After every row comes one of two labels: whether the row has a hidden trait. Each part has its own trait and labels.
[ 18 -12   8   8  23   8   1   1 -27  14  25 -34   1  -8  -3  11  21  50
   3   5   3  23 -16 -12 -25  -2   5   3  -9 -28  -9   9   3  -6 -18   2
 -20  43  29   1   0   8  16  13 -16  -3  -1 -18  12  -3  38   0  23  21
   5   6] | P
[ 33   2  37  -7 -23  31 -23 -13 -11  29  33 -13   0 -15  -5  71   0  38
  15  13  -5  29 -20 -11  35  -5  -2   4   1 -33 -15   5  13 -23 -14  17
  -4   6  -9 -57 -37  -1  13 -44  -3   5 -13  42 -24   4   2   2 -23  22
 -15   9] | J
[ 12 -19  11  11  15  22   0 -25 -29  23  14 -33   3 -23  -2  37  25  65
   3  -5  -2  27 -23 -16 -55  -1   5   2 -11  -7 -14  11  10 -10 -19  -1
 -26  62  23  -2 -11  17  25 -11 -29  -7   5 -17  15  -2  24   4  18  24
   1   9] | P
[ 19 -10  -3   3  11   7   1 -30 -18  32  26 -37   2 -17  13  12  19  51
  -7  -5  -7  13 -34  -2 -43  -3   4   0 -14 -27 -11  -6  17  -2 -12  -6
 -21  54  23  -7  -2  23  24 -17 -37  -6   9 -19  15  -2  28   4  12  20
   5   9] | P
[-45  -1   8   3 -28  17  -5   5  -2  29 -15   2  -4 -17  -6  78  -6 -24
  -1   5 -16  10  10 -18  16   5  -8   0 -13  21  40  -8  28 -15 -18   4
 -10   6  -4 -42 -43  18   8 -30  17   8 -10  20 -23   1 -35   0 -23  -6
  -4   7] | J
[ 31   1  37  -5  -2  23  -9   4 -12  15  32 -21   1  -9   2  35  18  36
  11  34 -11  26 -10 -10   3  -4  -2   6  -2 -43  -5  10  12 -21 -44  16
 -14 -12  10 -29 -25  -4  13  -2  17   3 -18  14 -15   0  23  -1   3  13
  -4   8] | P
[-42 -16  -8  10  -7  16  -1 -15 -20  33 -22 -10  -2 -23 -17  63  -1   7
  -5 -21   2  14  -6 -22 -13   4  -1  -2 -15  28  22  -4  18  -7   8  -7
 -11  64   9 -23 -26  22  16 -35 -29   2   8   6   5  -1 -16   1  -6  10
   1   6] | J
[ 14 -12   3   7  19   5   3  -7 -25  18  20 -34   1 -11   0   9  16  36
  -2  -1   2  18 -18 -13 -29  -2   4   2 -13 -27  -6   3   5  -3 -13  -4
 -16  48  27   2  -1  13  19   0 -26  -3   4 -19  14  -4  32   0  19  19
   7   6] | P
[ 15  -8  -7  -1  -3  -3  -7 -14 -23  30  15 -27  -1  -9  -2  20  -8  29
  -5 -17   9  11 -30  -9   9  -3   3  -1 -14 -38  -6 -14  12   4  24  -6
   0  57  10 -28  -6  14  14 -46 -53   0  12  10  12  -2  21  -1  -2  29
   3   5] | J
[ -9 -12 -17   2  -7   7   1 -38 -14  45  12 -26   0 -20  13  34   5  27
 -14 -16  -9   4 -35  -2 -36   0   1  -3 -21 -11   5 -18  30   1   0 -12
 -17  59  13 -15  -9  32  21 -40 -46  -5  14 -13  13  -1   2   6  -3  14
   4   8] | J
[ 56   5  16  -5  16 -12   0  16 -14  13  54 -37   0   8  10 -22   8  28
   0  25  -4  10 -20   0   8  -6   1   4 -10 -75  -4  -4   6   0 -20   5
  -5 -13  26  -7   6  -3   9  10  -5   1  -8 -13   1  -4  53  -5  20  14
  10   3] | P
[ 18 -13  -3   2   8  11  -1 -34 -21  39  25 -35   2 -20  11  20  15  54
  -6  -9  -5  14 -38  -4 -45  -2   4  -1 -15 -26  -9  -6  19  -2  -7  -6
 -18  60  21 -11  -6  24  27 -27 -44  -6  11 -13  14  -2  22   5   8  23
   3   9] | J
[-13   4  20   1  -6   8   1  15  -3  16  29 -14  -2  -8   3  43  12  -6
   2  28 -21  10   8  -9  -4   2  -6   3 -10 -18  29  -1  23 -16 -48   9
 -18 -24  12 -20 -27   9   5  11  34   5 -18  -2 -22  -2   1  -2   0  -6
   3   7] | P
[ 38   3  27 -14 -32  24 -24 -29  -4  41  44 -15   0 -16   9  60  -8  39
   8   9 -10  20 -37   0  36  -6  -2   2  -3 -51 -15 -11  24 -16  -4  11
   1   6 -13 -64 -32  10  16 -74 -21   4  -5  48 -17   5  -2   4 -30  22
 -15   9] | J
[-17 -15   4   4 -22  31 -11 -38 -16  44  -3 -12   0 -32  -4  81   1  25
  -1 -18  -5  20 -23 -15 -16   2  -1  -2 -11  14   3  -4  26 -13 -12  -2
 -14  60  -3 -40 -36  26  20 -61 -34  -1   6  21  -2   2 -23   7 -22  17
  -8  10] | J
[ 15   6  29  -2   1   5  -5  31 -11   9  32 -17  -2   3  -7  25   7   6
   9  30  -7   7   7 -13  25  -3  -4   6  -5 -38  14   6   7 -14 -35  13
  -6 -21  13 -26 -20  -6   3  12  27   7 -22   9 -20  -1  23  -5   4   6
   2   4] | P
[-23  -4   9  -1 -26  18 -11 -10  -8  24  -2  -6  -2 -19  -9  73 -10  -3
  -1  -6  -7  13  -9 -15  20   2  -5  -1 -12   3  22  -9  23 -12  -1   3
  -2  31  -7 -49 -36  17  11 -53 -10   6  -2  28 -14   2 -25   2 -25   8
  -5   7] | J
[  88   14   20  -28  -38   10  -30  -49    9   52   81  -27    1   -6
   35   42  -10   50    0   15  -18    6  -70   23   50  -11   -2    0
   -6 -100  -34  -31   38   -8    2   10    7  -13  -18  -72  -20   13
   22  -94  -46    1   -1   56  -16    6   11    6  -39   25  -15   10] | J
[-39  -8  -1   5 -17  13  -6  -2 -15  30 -14  -4  -3 -17 -19  66 -12  -5
  -1 -16   4  13  -5 -21  15   3  -2  -1 -12  11  22  -7  14  -6  12  -3
  -2  47   0 -41 -30  16   9 -46 -26   6   4  23  -5   0 -16  -1 -17  13
  -1   6] | J

Part 2:
[ -30  -10   10   29   31  -14  -79   17  -59   12   39  -58 -100  -41
   15   45    2  -36    6   50  100   71] | Q
[ -7  -8   9   8  14 -13 -35  -8 -18  -8  18  -7  -5   1  28 -21 -18  -7
  18   6  62  17] | Q
[ 15   2 -23 -11 -38 -15   5  39  25   7 -26 -12  54  18   8 -50 -15  -3
   8 -21 -10 -18] | Q
[-17  26   9  42  22  21 -35 -28 -38  -3  20  15 -59   4  37 -63  -1 -12
   4  17 -28  10] | Q
[ -9   0  12  11   2   4 -30 -10 -25   1  19   6 -19  -8  30 -30 -10  -7
  14   4  35  12] | Q
[ -9  -1  21  16  22  -5 -43 -17 -23 -19  23   6 -26   4   6 -29 -12  -5
  18   5  40  11] | Q
[ -1  -5  16  20  -3  -8  -4  -3 -20 -15   5  -2   0   1  11 -21 -22  -3
   0 -16  23  -7] | Q
[ -8  -2  22   8  24 -10 -46 -12 -30 -28  36 -12 -23   1  40 -11  -5  -4
  18   6  69  19] | Q
[  5   2   1   1  -1 -10  47 -12   1 -23   0  -2  37  20  37 -24 -28   5
  13 -17  10  -1] | M
[ -5  -1  10  -9   2 -12 -30 -10 -18 -12  20  -7  19   7  27 -16 -21  -4
  14  -7  49  10] | M
[-19  -3  19  18  32 -11 -53 -21 -43  -1  51   3 -47  -8  39  17 -14 -16
   1  33  73  57] | M
[ -33   -3    9   -4   31    3  -49   18  -53   21   32   -1 -100  -31
   19    2   -2  -30    0   41  100   45] | Q
[-10   2   9  11  17  -1 -20   3 -47  -5  18   1   2  -9  19 -37 -18 -13
  18 -14  71  11] | Q
[  3  -4  27   2 -10 -12  28 -30 -15  -4  19  14  53  17  31  -5 -16   4
  14 -15  47  17] | M
[-17   0  17  19  34  -4 -42 -13 -45 -13  34 -12 -44 -19  15 -12 -34 -14
   3   9  69  22] | Q
[-14  10   2  29  18  -9 -17  -8 -29   0  31   6 -63  12  37 -26 -14 -11
   3  19  18   4] | Q
[ -1  -5  15   7   3  -5  -8 -19 -22 -14   9  24  25  10  27 -24  -6  -3
  23 -13  32  11] | M
[ -5   2   3  10   1 -11  -8 -22 -25 -11  13  -1  21  -2  47 -20 -33  -3
  17  -9  19  17] | Q
[-15   5  -6   6  10  -6 -47   3 -45  21  28   2 -67 -12  26  -2   8 -21
   2  28  82  25] | Q
[-14  11   1  10 -32 -17  -4  21 -14  11  22 -45 -26  14  30   1 -28 -13
 -14 -13   4  24] | Q
[ -4  -1  13   5  11   1 -16 -12 -21 -10   9   8   8  13   8  11 -38  -6
  10  -4  56  20] | M
[-14  -3   8  23   1 -13 -43   6 -42   3  22   3 -94  -3  34  24   6 -24
 -12  34  85  45] | Q
[ -8   0   5  11  13   2   0 -13 -26 -17  25   7  -5  12  35  11 -34  -5
  13   1  57  27] | M
[-13  -3  -8  -2 -15 -14  -7  25 -11  -1  -1 -56  35  -1  10   4  -8   1
   1 -12  43  13] | Q
[-12   1  18  18  19   6 -22 -22 -37  -8  31   9  -9   1  37  11 -23 -11
  15  -4  80  26] | Q
[-14 -13  16   1  18 -19 -64  -2 -10 -10  32 -11 -38 -13  -6  15 -15  -6
   5  18  74  31] | M
[ -5  -9  21  10  12   3 -35 -15 -23 -24   9   0  -3   6  29  -5 -20  -2
  17  -4  72  19] | M
[  0 -11  22   6  19  -7   3 -14 -25 -21  13  18  -8  -9  32  13 -25  -6
  22  -7  67  12] | M
[-20   4   5  15  -5  -7 -22  16 -30  11  10 -36 -48  -8  21 -12  -5 -18
  -3   4  51  16] | Q
[ -2   5   4  -4   1   6  -2   1 -34   0  -7   7  18  10  25 -52  -8 -12
  24 -27  29 -12] | Q
[-18   7   3  26  12   8 -10  -9 -32  -5  23 -14 -52   2  33 -14   7  -9
   1  16  14  14] | Q
[-10  -2  18   5  20  -8 -30 -14 -30  -9  20  -1  -5   0  29  -9 -22  -9
  14   8  82  25] | Q
[-11   0  20  17  23 -10  -1 -21 -21 -19  38  -5 -20  11  38  19 -21  -9
   4   4  31  28] | Q
[-10   0  23  21  22 -12  -7 -24 -33 -10  18  -1 -22  12  41   5 -21 -10
  13  12  49  29] | Q
[ -3  -3  30   7  22   1 -29 -17 -18 -18  23  14   5   4  28   1 -21   1
   4   4  43  24] | M
[-26  -6  -5   9   5   3 -48  26 -32   2  19   1 -79  -9  22  13  -2 -22
  -5  16  68  23] | Q
[-11  -8  11  11  28   2 -23 -15 -38  -7   8  13 -18  -6  17 -10 -19 -12
   5  -8  62  27] | M
[ -5  -3  13  11   3 -11 -23  -7 -20  -2  25   1 -25  -8  30  14 -17  -6
   1   4  67  25] | Q
[-10  -7  15   5  15 -11 -32  -9 -33  -7  20   0 -10   0  31 -20  -1  -8
   3   5  71  22] | Q
[ -5   6   4  -6  15   7 -17 -15 -19 -11   4   5  16  -2  18   5 -17  -6
  22  -7  18   2] | M
[ -4  -1  31  22  19  -7 -32  -9 -24 -22  25   7 -21   9  10 -11 -20  -6
  12   1  50  14] | M
[-22  10   9  -3  21   6 -29  23 -54  16  14   5 -63 -14  19  -3 -14 -15
   3  11  83  31] | M
[ -5   8  11  -9  16   4 -23  -6 -25   0  17   5   3  -3  20 -33 -21  -6
  10  -7  33   8] | M
[ -6  -3   6   4  29 -12 -50  -8 -22 -29  10  -9 -16 -11  24 -12  -1  -6
  21 -10  47  19] | Q
[ -4   4   6  11  14   4 -14 -43 -26 -15  15   5   0   6  35  -7 -20  -5
  13  -7  46  18] | M
[ -1  -6  30   8   4  -2 -11 -18 -15 -19  18   3  27  10  35 -10 -28   3
   5  -6  67  15] | M
[-22 -14  14   2  37  -5 -48 -22 -50  -7  30  -2 -49 -19  28  22 -12 -17
   7  10 100  34] | Q
[-20   0   2  18   3  -6 -24 -21 -31   0  26 -39 -36   1  39   9  -8  -8
  -3   2  62  25] | Q
[ -5  -9  15  15  14 -10 -33 -23 -15 -11  38  -6 -11  14  40  14  -4  -6
   6  -5  62  25] | Q
[-12  -4  16  21  24 -10  -5 -26 -26   2  45  -7 -27  -2  34  11 -11 -10
   2   8  72  35] | M
[ -4   3   5   8   5   2 -24 -11 -20  -1  14   4  12  12  29 -42 -30  -7
   5 -10  56   4] | Q
[-11 -12  14  13  22  -9 -34 -12 -26   3  16 -15 -32 -14  29  15 -14 -10
   3  -4  58  13] | Q
[-11  -7  12  -1  17  -5 -29 -12 -27 -10  25  -6  -6  -2  27   4  -4  -9
  15   1  54  22] | M
[ -7  -3  10  -4  11   2 -23 -10 -21  -9   9   2  -7  -7   9  -6  -7  -4
  13   2  53  12] | M
[ -8  -1  13  33 -11 -12   4 -16 -23  -2  32   3  -6  11  13   8   0  -8
   1  16  37  31] | Q
